Here is a tiny trained network, its code and every weight. The questions are about switching its units off for an input and a target symbol, where a switched-off unit gives its printed mean instead of its output.

import numpy as np


def w(rows, s, z=0):
    codes = np.array(rows[::2]) - 128.0
    scale = np.full(codes.shape[1], s)
    scale[-1] = z or s
    return codes * scale


def f(y):
    return y / 2 * (1 + np.tanh(0.7978845608 * (y + 0.044715 * y**3)))


def softmax(a):
    e = np.exp(a - a.max(-1, keepdims=True))
    return e / e.sum(-1, keepdims=True)


def log_softmax(a):
    a = a - a.max(-1, keepdims=True)
    return a - np.log(np.exp(a).sum(-1, keepdims=True))


def net(x, mask):
    ids = ['ΓΘΛαβδεμστψ'.index(c) for c in x.split()]
    T = len(ids)
    res = E[ids] + P[:T]
    r = res
    for j in range(3):
        rows = slice(2 * j, 2 * j + 2)
        q, k, v = (r @ M[0][rows].T for M in (Q, K, V))
        z = softmax(np.where(np.tri(T) > 0, q @ k.T / 2**0.5, -1e9)) @ v
        o = O[0][rows]
        res = res + np.where(mask[j], z, o[:, -1]) @ o[:, :-1]
    y = f(res @ A[0][:, :-1].T + A[0][:, -1])
    res = res + np.where(mask[3:15], y, B[0][:, -1]) @ B[0][:, :-1]
    return log_softmax(res[-1] @ U[:, :-1].T + U[:, -1])


Q, K, V, O, A, B = {}, {}, {}, {}, {}, {}
E = w([
[4,91,106,101,87],'Γ',
[141,202,125,39,92],'Θ',
[168,98,129,163,150],'Λ',
[195,102,150,158,141],'α',
[200,149,63,143,197],'β',
[59,128,151,71,206],'δ',
[124,162,103,253,79],'ε',
[110,62,60,177,196],'μ',
[151,189,89,131,249],'σ',
[126,69,130,23,138],'τ',
[145,165,212,149,197],'ψ',
],0.021)
P = w([
[100,157,112,127,97],'0',
[114,151,116,117,117],'1',
[119,146,120,116,136],'2',
[133,126,127,117,151],'3',
[146,114,135,121,165],'4',
[161,101,147,126,179],'5',
[168,91,154,126,195],'6',
[176,74,164,132,208],'7',
[189,62,171,133,226],'8',
[194,49,181,138,234],'9',
[201,39,192,140,249],'10',
],0.011)
Q[0] = w([
[54,212,189,143,2],'head 0',
[72,191,142,99,109],'head 0',
[222,98,101,142,167],'head 1',
[103,175,117,172,33],'head 1',
[94,139,170,61,108],'head 2',
[196,69,165,152,124],'head 2',
],0.014)
K[0] = w([
[101,164,106,169,75],'head 0',
[102,145,146,131,77],'head 0',
[134,95,138,165,212],'head 1',
[124,165,63,141,45],'head 1',
[89,98,72,3,90],'head 2',
[159,107,95,163,174],'head 2',
],0.017)
V[0] = w([
[120,138,59,119,151],'head 0',
[140,67,111,83,88],'head 0',
[49,78,72,83,169],'head 1',
[153,105,34,139,64],'head 1',
[108,132,254,153,118],'head 2',
[114,202,126,112,127],'head 2',
],0.013)
O[0] = w([
[150,191,132,142,136,180],'head 0',
[112,189,41,141,9,111],'head 0',
[137,116,62,98,160,182],'head 1',
[170,52,143,140,184,1],'head 1',
[126,100,193,134,78,73],'head 2',
[122,149,136,116,122,101],'head 2',
],0.013,0.0085)
A[0] = w([
[105,177,116,66,76,81],'neuron 0',
[92,160,104,45,189,239],'neuron 1',
[118,132,172,218,155,177],'neuron 2',
[160,156,165,10,155,63],'neuron 3',
[92,39,95,199,126,254],'neuron 4',
[101,176,87,72,143,138],'neuron 5',
[103,58,161,12,108,170],'neuron 6',
[216,70,79,252,116,97],'neuron 7',
[29,92,126,64,115,158],'neuron 8',
[163,181,135,196,139,80],'neuron 9',
[55,101,114,174,87,144],'neuron 10',
[138,199,67,133,141,104],'neuron 11',
],0.011,0.0092)
B[0] = w([
[105,72,148,130,169,174],'neuron 0',
[142,145,162,180,85,255],'neuron 1',
[100,133,86,18,159,178],'neuron 2',
[62,28,184,155,75,162],'neuron 3',
[172,115,174,102,143,171],'neuron 4',
[162,67,183,138,115,206],'neuron 5',
[131,175,12,97,65,150],'neuron 6',
[75,53,34,168,15,179],'neuron 7',
[122,164,94,203,215,168],'neuron 8',
[78,77,60,51,254,159],'neuron 9',
[134,140,161,42,249,139],'neuron 10',
[99,142,147,112,89,201],'neuron 11',
],0.0081,0.022)
U = w([
[10,110,108,230,145,73],'Γ',
[2,46,82,96,157,1],'Θ',
[91,89,111,134,140,95],'Λ',
[157,53,188,78,69,164],'α',
[65,173,8,170,244,132],'β',
[238,209,139,195,113,232],'δ',
[137,110,114,115,145,171],'ε',
[186,58,116,240,140,105],'μ',
[186,89,195,194,220,133],'σ',
[53,191,25,104,52,159],'τ',
[43,172,123,53,142,154],'ψ',
],0.0073,0.0092)

Each question gives the input, a string of symbols that net reads in full, and the target symbol t.
The units are the heads (2 rows each of Q, K, V and O) and the neurons (one row each of A and B). Each row of codes is followed by its name. A weight is (code - 128) times the scale printed after its matrix; where a second scale follows, it is the last column's (O, A, B and U).
mask holds one flag per unit, heads first, then neurons. A switched-off unit (its flag False) gives its mean, the last column of its rows in O or B, instead of its output. The means were averaged over made-up inputs and are rounded, as every weight is.
A unit's drop is (log p(t) with every unit on - log p(t) with that unit switched off) / (log p(t) with every unit on - log p(t) with every unit switched off).
The circuit of an input: a set's keep is (log p(t) with only the set's units on - log p(t) with every unit switched off) / (log p(t) with every unit on - log p(t) with every unit switched off). Starting from the 12 units with the biggest drops (on a tie, the unit counted first), units are removed one at a time, each time the one whose removal leaves the highest keep (on an exact tie, the one counted first), for as long as the keep stays at least 0.8.
units of the circuit, in order: the units of the circuit, biggest drop first
top k neurons: the k neurons with the biggest drops, biggest first
which heads matter: for each layer, one digit per head in row order, 1 if its drop is at least 0.15 and else 0, layers parted by /
input α α σ β μ α ψ ψ Γ α, target ψ: units of the circuit, in order => (head 1; neuron 1; neuron 7)
input Λ Γ α, target α: units of the circuit, in order => (neuron 8; head 2)
input ψ Λ Λ Θ β α β ψ τ τ, target ψ: which heads matter => 110
input β α Θ τ Λ β Γ α α Λ, target α: top neuron => (neuron 8)
input ε σ α δ α β Λ, target β: units of the circuit, in order => (neuron 5; head 2)
input α ψ Γ σ, target ψ: top 2 neurons => (neuron 2; neuron 5)
input α Θ α δ τ β β, target τ: top 2 neurons => (neuron 11; neuron 7)
input δ Θ Λ, target δ: units of the circuit, in order => (neuron 3; neuron 0; neuron 7)
input ε α δ Λ, target δ: which heads matter => 010
input β α μ α Λ, target μ: units of the circuit, in order => (head 1; neuron 7)
input μ α ψ δ α Γ Λ μ μ α, target μ: units of the circuit, in order => (head 1; neuron 7; neuron 2)
input β β σ μ, target σ: which heads matter => 100
input α ψ μ β β Λ ψ μ, target ψ: units of the circuit, in order => (head 1; head 2; neuron 10; neuron 5)
input ε ψ δ τ σ, target τ: which heads matter => 100
input σ α τ β τ σ τ ψ ψ, target ψ: units of the circuit, in order => (head 1; neuron 9)
input α ε Θ α τ μ τ ε, target Θ: top 3 neurons => (neuron 7; neuron 2; neuron 9)
input β α μ α δ δ α Γ Λ β, target β: units of the circuit, in order => (neuron 9; head 2)
input Γ τ μ, target τ: top 2 neurons => (neuron 7; neuron 11)
input β β ψ μ, target ψ: which heads matter => 011
input σ Θ β α, target β: which heads matter => 111
input δ Θ δ ψ Λ τ δ σ ψ α, target ψ: which heads matter => 010
input α α α Θ δ μ β β β α, target β: which heads matter => 001
input β δ σ β α δ α α, target δ: units of the circuit, in order => (head 1; neuron 0; neuron 7)
input σ τ τ δ μ, target τ: top neuron => (neuron 11)
input β α Λ α τ ε α α τ β, target τ: units of the circuit, in order => (head 0)
input δ Γ τ μ Λ Γ β Θ δ α, target δ: top 3 neurons => (neuron 7; neuron 2; neuron 9)
input Θ β β Γ β ε β ψ Θ, target α: top 3 neurons => (neuron 5; neuron 3; neuron 0)
